Here is a tiny trained network, its code and every weight. The questions are about switching its units off for an input and a class, where a switched-off unit gives its printed mean instead of its output.

import numpy as np


def w(rows, s, z=0):
    codes = np.array(rows[::2]) - 128.0
    scale = np.full(codes.shape[1], s)
    scale[-1] = z or s
    return codes * scale


def norm(h):
    return h / np.sqrt((h * h).mean(-1, keepdims=True) + 1e-5)


def f(y):
    return y / 2 * (1 + np.tanh(0.7978845608 * (y + 0.044715 * y**3)))


def log_softmax(a):
    a = a - a.max(-1, keepdims=True)
    return a - np.log(np.exp(a).sum(-1, keepdims=True))


def net(x, mask):
    res = np.array(x, float).reshape(1, 7) / 4 @ E
    u = 0
    for l in range(4):
        y = f(norm(res) @ A[l][:, :-1].T + A[l][:, -1])
        res = res + np.where(mask[u : u + 8], y, B[l][:, -1]) @ B[l][:, :-1]
        u += 8
    return log_softmax(norm(res)[-1] @ U[:, :-1].T + U[:, -1])


A, B = {}, {}
E = w([
[177,86,96,134,126,149,178,111,113,170],'x0',
[144,115,169,120,116,183,104,255,168,124],'x1',
[119,111,147,138,34,122,117,172,62,66],'x2',
[96,177,43,74,107,158,249,156,74,76],'x3',
[125,119,171,124,134,82,191,153,182,56],'x4',
[144,158,143,149,192,186,122,117,82,52],'x5',
[184,185,104,70,121,107,70,97,102,119],'x6',
],0.0087)
A[0] = w([
[161,202,155,143,165,16,162,225,122,219,44],'0.n1',
[90,222,242,253,83,94,33,86,137,60,86],'0.n2',
[74,140,130,11,122,32,190,187,146,139,84],'0.n3',
[102,70,64,228,62,167,196,1,94,124,4],'0.n4',
[118,47,117,116,145,90,68,160,173,251,59],'0.n5',
[112,49,146,157,196,128,101,196,174,203,54],'0.n6',
[72,141,64,66,113,98,207,179,246,59,57],'0.n7',
[119,168,117,160,18,140,177,228,79,91,88],'0.n8',
],0.0058,0.004)
B[0] = w([
[42,131,153,117,178,34,93,126,229,132,126],'0.n1',
[65,59,182,47,134,111,79,33,143,25,242],'0.n2',
[139,207,25,123,102,104,149,79,218,97,181],'0.n3',
[164,45,87,224,131,127,179,97,66,174,174],'0.n4',
[162,138,207,215,155,157,159,99,138,125,213],'0.n5',
[100,139,183,161,72,130,82,150,186,138,191],'0.n6',
[65,251,157,242,114,152,121,94,131,115,206],'0.n7',
[254,88,46,126,94,130,97,204,177,83,254],'0.n8',
],0.0067,0.0038)
A[1] = w([
[81,128,139,161,195,153,129,117,102,106,158],'1.n1',
[52,232,84,32,51,114,208,84,183,174,5],'1.n2',
[72,1,65,187,208,72,187,109,49,205,110],'1.n3',
[211,235,152,105,134,153,55,62,126,165,141],'1.n4',
[91,153,157,83,177,161,196,180,152,79,127],'1.n5',
[59,176,108,104,122,83,152,118,137,168,170],'1.n6',
[146,156,156,142,200,163,101,109,75,146,58],'1.n7',
[111,109,193,190,143,151,123,169,210,194,60],'1.n8',
],0.0077,0.0027)
B[1] = w([
[133,114,121,104,44,102,138,169,132,95,185],'1.n1',
[140,177,116,178,113,33,81,83,254,117,212],'1.n2',
[103,123,151,80,101,66,224,96,77,141,243],'1.n3',
[127,87,54,140,213,114,125,119,133,124,229],'1.n4',
[187,120,179,229,152,119,147,117,102,119,200],'1.n5',
[163,97,86,133,99,110,116,140,144,109,170],'1.n6',
[99,152,92,143,168,96,59,76,114,196,158],'1.n7',
[124,147,144,66,108,101,163,176,129,221,254],'1.n8',
],0.0089,0.0041)
A[2] = w([
[183,108,148,144,190,158,174,128,155,86,75],'2.n1',
[121,103,217,101,113,161,99,146,198,255,53],'2.n2',
[103,183,123,162,163,168,190,147,148,66,68],'2.n3',
[78,89,116,177,147,120,223,159,131,112,151],'2.n4',
[77,94,206,100,152,142,80,106,140,91,72],'2.n5',
[188,125,111,94,54,175,67,183,101,122,153],'2.n6',
[115,180,85,78,124,142,181,144,129,131,144],'2.n7',
[142,133,129,86,204,79,104,104,98,136,2],'2.n8',
],0.0095,0.003)
B[2] = w([
[86,156,134,157,95,146,103,135,89,148,150],'2.n1',
[35,129,144,176,236,151,255,164,209,148,255],'2.n2',
[242,121,207,186,96,118,41,159,117,157,179],'2.n3',
[165,181,146,77,123,149,99,80,73,171,204],'2.n4',
[50,29,168,129,72,25,124,73,81,104,192],'2.n5',
[114,71,57,59,104,127,170,154,161,51,203],'2.n6',
[108,104,161,179,83,117,149,90,154,70,168],'2.n7',
[116,129,59,77,164,205,73,150,76,132,156],'2.n8',
],0.0094,0.0065)
A[3] = w([
[145,58,162,175,72,70,128,104,189,109,97],'3.n1',
[64,68,185,105,141,56,60,119,94,70,4],'3.n2',
[56,124,165,103,112,176,129,168,206,229,103],'3.n3',
[145,123,138,110,129,63,165,74,67,96,118],'3.n4',
[70,87,106,104,172,82,143,57,171,195,93],'3.n5',
[114,78,91,163,94,186,120,131,122,71,99],'3.n6',
[120,125,76,88,180,194,58,91,119,179,61],'3.n7',
[155,147,254,190,123,173,137,161,120,108,57],'3.n8',
],0.0094,0.0041)
B[3] = w([
[126,145,112,84,187,146,110,89,150,147,209],'3.n1',
[62,133,192,59,124,208,34,1,186,109,204],'3.n2',
[116,56,157,138,141,67,184,197,154,126,226],'3.n3',
[96,144,140,110,105,148,114,142,123,244,206],'3.n4',
[124,125,156,157,97,160,135,205,84,58,253],'3.n5',
[97,137,167,45,138,116,150,149,145,122,173],'3.n6',
[155,131,52,153,203,155,97,188,105,167,161],'3.n7',
[163,161,192,155,189,204,77,135,55,126,184],'3.n8',
],0.011,0.0068)
U = w([
[181,108,71,43,31,165,162,193,128,16,12],'0',
[134,147,114,117,59,129,243,63,36,213,246],'1',
[192,211,75,185,61,42,126,85,229,124,148],'2',
[56,82,197,48,116,188,42,40,136,93,96],'3',
[73,68,203,161,201,108,243,208,164,147,206],'4',
[229,204,227,208,109,210,118,164,69,85,102],'5',
[150,127,5,132,210,180,64,139,78,163,64],'6',
],0.013,0.0014)

Each question gives the input, the list of numbers given to net, and the class t.
The units are the neurons (one row each of A and B). Each row of codes is followed by its name. A weight is (code - 128) times the scale printed after its matrix; where a second scale follows, it is the last column's (A, B and U).
mask holds one flag per neuron, layer by layer. A switched-off neuron (its flag False) gives its mean, the last column of its row in B, instead of its output. The means were averaged over made-up inputs and are rounded, as every weight is.
A unit's drop is (log p(t) with every unit on - log p(t) with that unit switched off) / (log p(t) with every unit on - log p(t) with every unit switched off).
The circuit of an input: a set's keep is (log p(t) with only the set's units on - log p(t) with every unit switched off) / (log p(t) with every unit on - log p(t) with every unit switched off). Starting from the 12 units with the biggest drops (on a tie, the unit counted first), units are removed one at a time, each time the one whose removal leaves the highest keep (on an exact tie, the one counted first), for as long as the keep stays at least 0.8.
circuit, biggest first: the units of the circuit, biggest drop first
top k neurons: the k neurons with the biggest drops, biggest first
drop of u: that unit's drop, to one decimal
input [0,-2,3,5,-6,-2,7], class 0: circuit, biggest first => (2.n6)
input [-8,-5,-2,0,-6,-4,-7], class 1: circuit, biggest first => (1.n3, 0.n4, 2.n2)
input [-5,5,6,0,8,5,-2], class 5: top 3 neurons => (1.n5, 3.n8, 2.n3)
input [8,-3,-3,-1,5,-5,-3], class 1: top 3 neurons => (1.n3, 0.n4, 2.n4)
input [-8,-7,-4,2,-2,3,-4], class 1: circuit, biggest first => (1.n3, 0.n4, 3.n4, 2.n4)
input [7,0,5,1,2,7,-2], class 0: top 4 neurons => (0.n8, 2.n6, 0.n7, 0.n5)
input [1,-4,0,4,8,0,0], class 2: circuit, biggest first => (1.n2, 0.n3)
input [-8,7,7,2,4,-5,-4], class 0: circuit, biggest first => (0.n8, 2.n2)
input [2,-2,-1,5,1,4,7], class 6: circuit, biggest first => (1.n4, 2.n8)
input [2,7,-2,-5,6,5,6], class 3: top 2 neurons => (2.n5, 0.n2)
input [6,0,5,-4,0,-1,5], class 6: top 2 neurons => (1.n4, 0.n8)
input [-4,4,6,4,0,4,-4], class 0: top 3 neurons => (0.n8, 2.n6, 0.n5)
input [-7,3,7,-8,7,-6,1], class 3: top 2 neurons => (0.n2, 3.n2)
input [6,-8,-1,-6,-6,-2,-8], class 1: top neuron => (1.n3)
input [0,7,2,5,-5,-7,0], class 0: top 2 neurons => (0.n8, 2.n6)
input [0,-4,6,1,5,-1,-7], class 1: top 2 neurons => (0.n4, 1.n3)
input [7,-4,8,-3,7,6,-4], class 1: top 2 neurons => (0.n4, 1.n3)
input [-4,0,1,0,2,-3,-3], class 2: drop of 0.n3 => 0.7
input [4,-4,-7,6,-1,-5,6], class 2: drop of 1.n2 => 0.9
input [-2,0,4,7,1,-4,4], class 2: circuit, biggest first => (1.n2)
input [0,2,5,7,3,-2,-7], class 5: drop of 0.n7 => 0.2
